Here is a tiny trained network, its code and every weight. The questions are about switching its units off for an input and a class, where a switched-off unit gives its printed mean instead of its output.

import numpy as np


def w(rows, s, z=0):
    codes = np.array(rows[::2]) - 128.0
    scale = np.full(codes.shape[1], s)
    scale[-1] = z or s
    return codes * scale


def norm(h):
    return h / np.sqrt((h * h).mean(-1, keepdims=True) + 1e-5)


def f(y):
    return y / 2 * (1 + np.tanh(0.7978845608 * (y + 0.044715 * y**3)))


def log_softmax(a):
    a = a - a.max(-1, keepdims=True)
    return a - np.log(np.exp(a).sum(-1, keepdims=True))


def net(x, mask):
    res = np.array(x, float).reshape(1, 4) / 4 @ E
    u = 0
    for l in range(3):
        y = f(norm(res) @ A[l][:, :-1].T + A[l][:, -1])
        res = res + np.where(mask[u : u + 3], y, B[l][:, -1]) @ B[l][:, :-1]
        u += 3
    return log_softmax(norm(res)[-1] @ U[:, :-1].T + U[:, -1])


A, B = {}, {}
E = w([
[229,76,224,134,128],'x0',
[173,192,176,183,180],'x1',
[151,176,149,146,148],'x2',
[199,158,125,254,111],'x3',
],0.0091)
A[0] = w([
[166,144,142,252,85,212],'L0N1',
[140,101,178,121,192,47],'L0N2',
[117,211,112,124,102,4],'L0N3',
],0.013,0.0043)
B[0] = w([
[176,94,251,205,46,255],'L0N1',
[254,121,159,189,109,149],'L0N2',
[214,159,228,203,204,137],'L0N3',
],0.0065,0.0095)
A[1] = w([
[195,186,105,226,60,2],'L1N1',
[93,127,78,120,116,170],'L1N2',
[111,251,99,148,194,196],'L1N3',
],0.013,0.0033)
B[1] = w([
[164,164,255,189,113,255],'L1N1',
[169,131,121,77,194,174],'L1N2',
[246,193,197,189,132,193],'L1N3',
],0.0099,0.0076)
A[2] = w([
[121,248,127,105,167,137],'L2N1',
[167,75,110,81,185,253],'L2N2',
[224,46,227,135,66,232],'L2N3',
],0.011,0.0066)
B[2] = w([
[214,196,151,211,70,148],'L2N1',
[200,188,121,140,204,169],'L2N2',
[164,244,201,226,82,254],'L2N3',
],0.012,0.019)
U = w([
[142,39,20,2,220,142],'0',
[227,188,181,207,101,228],'1',
[68,27,193,170,15,1],'2',
],0.0098,0.0083)

Each question gives the input, the list of numbers given to net, and the class t.
The units are the neurons (one row each of A and B). Each row of codes is followed by its name. A weight is (code - 128) times the scale printed after its matrix; where a second scale follows, it is the last column's (A, B and U).
mask holds one flag per neuron, layer by layer. A switched-off neuron (its flag False) gives its mean, the last column of its row in B, instead of its output. The means were averaged over made-up inputs and are rounded, as every weight is.
A unit's drop is (log p(t) with every unit on - log p(t) with that unit switched off) / (log p(t) with every unit on - log p(t) with every unit switched off).
The circuit of an input: a set's keep is (log p(t) with only the set's units on - log p(t) with every unit switched off) / (log p(t) with every unit on - log p(t) with every unit switched off). Starting from all 9 units, units are removed one at a time, each time the one whose removal leaves the highest keep (on an exact tie, the one counted first), for as long as the keep stays at least 0.8.
circuit, biggest first: the units of the circuit, biggest drop first
unit that matters most: the unit with the biggest drop
top k neurons: the k neurons with the biggest drops, biggest first
top k neurons in layer l: the k neurons of layer l with the biggest drops, biggest first
drop of u: that unit's drop, to one decimal
input [-1,-6,5,-8], class 0: unit that matters most -> L2N3
input [0,-2,-7,1], class 0: top 2 neurons -> [L0N1; L1N1]
input [0,-3,8,-8], class 0: top 2 neurons in layer 1 -> [L1N1; L1N3]
input [-1,-3,2,-4], class 0: circuit, biggest first -> [L0N1; L2N3; L1N1]
input [1,-5,-2,-4], class 0: top 2 neurons -> [L0N1; L2N3]
input [-2,-2,-1,0], class 0: top 4 neurons -> [L0N1; L2N3; L1N1; L1N3]
input [0,-8,2,-5], class 0: top 2 neurons -> [L2N3; L0N1]
input [-1,-5,3,-4], class 0: top 2 neurons -> [L2N3; L0N1]
input [-6,-8,0,-8], class 0: drop of L2N3 -> 0.2
input [-3,1,-7,-5], class 0: drop of L2N3 -> 0.6
